Here is a tiny trained network, its code and every weight. The questions are about switching its units off for an input and a class, where a switched-off unit gives its printed mean instead of its output.

import numpy as np


def w(rows, s, z=0):
    codes = np.array(rows[::2]) - 128.0
    scale = np.full(codes.shape[1], s)
    scale[-1] = z or s
    return codes * scale


def norm(h):
    return h / np.sqrt((h * h).mean(-1, keepdims=True) + 1e-5)


def f(y):
    return y / 2 * (1 + np.tanh(0.7978845608 * (y + 0.044715 * y**3)))


def log_softmax(a):
    a = a - a.max(-1, keepdims=True)
    return a - np.log(np.exp(a).sum(-1, keepdims=True))


def net(x, mask):
    res = np.array(x, float).reshape(1, 5) / 4 @ E
    u = 0
    for l in range(3):
        y = f(norm(res) @ A[l][:, :-1].T + A[l][:, -1])
        res = res + np.where(mask[u : u + 3], y, B[l][:, -1]) @ B[l][:, :-1]
        u += 3
    return log_softmax(norm(res)[-1] @ U[:, :-1].T + U[:, -1])


A, B = {}, {}
E = w([
[108,188,159,102,77,27,253,42,102,77,117],'x0',
[147,132,43,84,152,78,84,106,102,73,68],'x1',
[177,172,101,154,123,117,141,116,157,177,124],'x2',
[147,92,173,94,151,63,56,62,136,183,146],'x3',
[98,189,138,117,118,114,90,137,155,116,140],'x4',
],0.0047)
A[0] = w([
[212,175,81,109,130,123,172,136,196,208,103,86],'L0N0',
[205,36,102,131,161,146,209,112,121,160,88,2],'L0N1',
[101,254,151,121,142,119,68,152,186,109,134,29],'L0N2',
],0.0077,0.0024)
B[0] = w([
[104,164,149,204,194,130,86,95,107,86,124,251],'L0N0',
[65,99,110,116,9,119,84,152,82,180,162,231],'L0N1',
[90,60,105,137,25,132,111,137,58,185,143,218],'L0N2',
],0.011,0.0028)
A[1] = w([
[86,144,254,153,109,170,133,129,177,165,140,80],'L1N0',
[135,65,173,125,160,77,87,62,155,209,119,75],'L1N1',
[24,23,219,75,158,157,114,143,96,26,92,2],'L1N2',
],0.0066,0.0028)
B[1] = w([
[184,53,19,130,187,106,149,147,117,139,143,251],'L1N0',
[139,199,153,76,98,192,94,210,119,48,148,242],'L1N1',
[125,207,127,254,145,114,63,79,107,157,129,210],'L1N2',
],0.0089,0.0031)
A[2] = w([
[90,152,19,71,134,98,33,112,147,94,11,4],'L2N0',
[90,80,117,130,161,239,27,175,243,209,6,76],'L2N1',
[92,145,53,199,90,254,199,179,148,120,1,51],'L2N2',
],0.0074,0.0018)
B[2] = w([
[162,58,119,175,159,181,182,188,158,190,193,210],'L2N0',
[99,172,153,112,83,34,254,40,119,84,81,253],'L2N1',
[165,139,176,50,141,126,21,143,139,118,151,246],'L2N2',
],0.0073,0.0054)
U = w([
[56,81,106,112,4,103,96,142,50,190,158,153],'0',
[130,175,161,91,124,43,235,57,146,92,72,164],'1',
[115,195,113,254,201,129,37,92,91,135,137,156],'2',
[184,184,159,7,140,173,33,207,141,78,159,138],'3',
[191,46,31,146,201,152,180,190,147,190,179,125],'4',
[93,130,98,101,149,163,94,117,139,159,82,93],'5',
[61,115,95,71,179,216,103,111,218,181,5,18],'6',
[57,120,120,63,206,218,107,87,209,202,54,4],'7',
],0.0078,0.0044)

Each question gives the input, the list of numbers given to net, and the class t.
The units are the neurons (one row each of A and B). Each row of codes is followed by its name. A weight is (code - 128) times the scale printed after its matrix; where a second scale follows, it is the last column's (A, B and U).
mask holds one flag per neuron, layer by layer. A switched-off neuron (its flag False) gives its mean, the last column of its row in B, instead of its output. The means were averaged over made-up inputs and are rounded, as every weight is.
A unit's drop is (log p(t) with every unit on - log p(t) with that unit switched off) / (log p(t) with every unit on - log p(t) with every unit switched off).
The circuit of an input: a set's keep is (log p(t) with only the set's units on - log p(t) with every unit switched off) / (log p(t) with every unit on - log p(t) with every unit switched off). Starting from all 9 units, units are removed one at a time, each time the one whose removal leaves the highest keep (on an exact tie, the one counted first), for as long as the keep stays at least 0.8.
units of the circuit, in order: the units of the circuit, biggest drop first
most important unit: the unit with the biggest drop
k most important neurons: the k neurons with the biggest drops, biggest first
top k neurons in layer l: the k neurons of layer l with the biggest drops, biggest first
drop of u: that unit's drop, to one decimal
input [-6,8,1,-5,4], class 4: 2 most important neurons	(L2N0, L1N1)
input [-5,6,-1,1,2], class 4: most important unit	L2N0
input [4,0,7,4,-2], class 2: 2 most important neurons	(L0N0, L2N1)
input [-2,7,-6,-3,8], class 0: 3 most important neurons	(L0N2, L1N0, L0N0)
input [-4,3,-1,4,2], class 1: 3 most important neurons	(L2N1, L2N2, L1N0)
input [3,-4,2,-7,6], class 3: 4 most important neurons	(L2N2, L0N1, L2N1, L1N2)
input [-5,4,1,-5,0], class 1: 3 most important neurons	(L2N1, L1N1, L1N0)
input [3,3,7,-8,8], class 0: top 2 neurons in layer 1	(L1N1, L1N2)
input [-1,-6,-5,3,-3], class 4: top 2 neurons in layer 2	(L2N2, L2N1)
input [-8,8,-7,-2,-6], class 1: top 2 neurons in layer 0	(L0N0, L0N2)
input [1,-8,-3,-1,6], class 4: 2 most important neurons	(L1N0, L0N1)
input [-6,7,0,-6,4], class 4: 3 most important neurons	(L2N0, L1N1, L0N1)
input [5,-6,-3,4,5], class 4: 2 most important neurons	(L1N0, L0N1)
input [6,-8,-3,-7,1], class 4: most important unit	L1N0
input [-2,5,-8,-7,-7], class 2: 3 most important neurons	(L1N2, L0N2, L1N1)
input [6,0,1,-5,-6], class 0: 2 most important neurons	(L0N1, L2N1)
input [-8,-6,7,-4,3], class 1: 2 most important neurons	(L2N1, L1N2)
input [-6,-3,-2,7,-4], class 3: 2 most important neurons	(L1N1, L0N2)
input [5,-5,7,-6,-5], class 2: units of the circuit, in order	(L0N0, L2N1)
input [-6,4,-8,-4,6], class 2: 3 most important neurons	(L1N2, L0N1, L2N0)
input [-5,7,-3,-7,-5], class 3: 2 most important neurons	(L2N2, L1N0)
input [-2,8,2,-4,1], class 4: most important unit	L2N0
input [-4,-4,-5,-7,-6], class 3: top 2 neurons in layer 0	(L0N0, L0N2)
input [4,1,7,-6,5], class 2: top 2 neurons in layer 0	(L0N0, L0N1)
input [-5,0,0,0,0], class 1: drop of L2N1	0.8
input [4,5,-2,1,0], class 4: drop of L2N0	0.8
input [1,1,5,-6,7], class 0: most important unit	L0N2
input [-6,1,-1,3,5], class 1: drop of L0N1	0.3
input [0,-1,4,5,7], class 0: drop of L1N0	0.0
input [3,6,-4,-7,3], class 3: top 2 neurons in layer 0	(L0N0, L0N1)
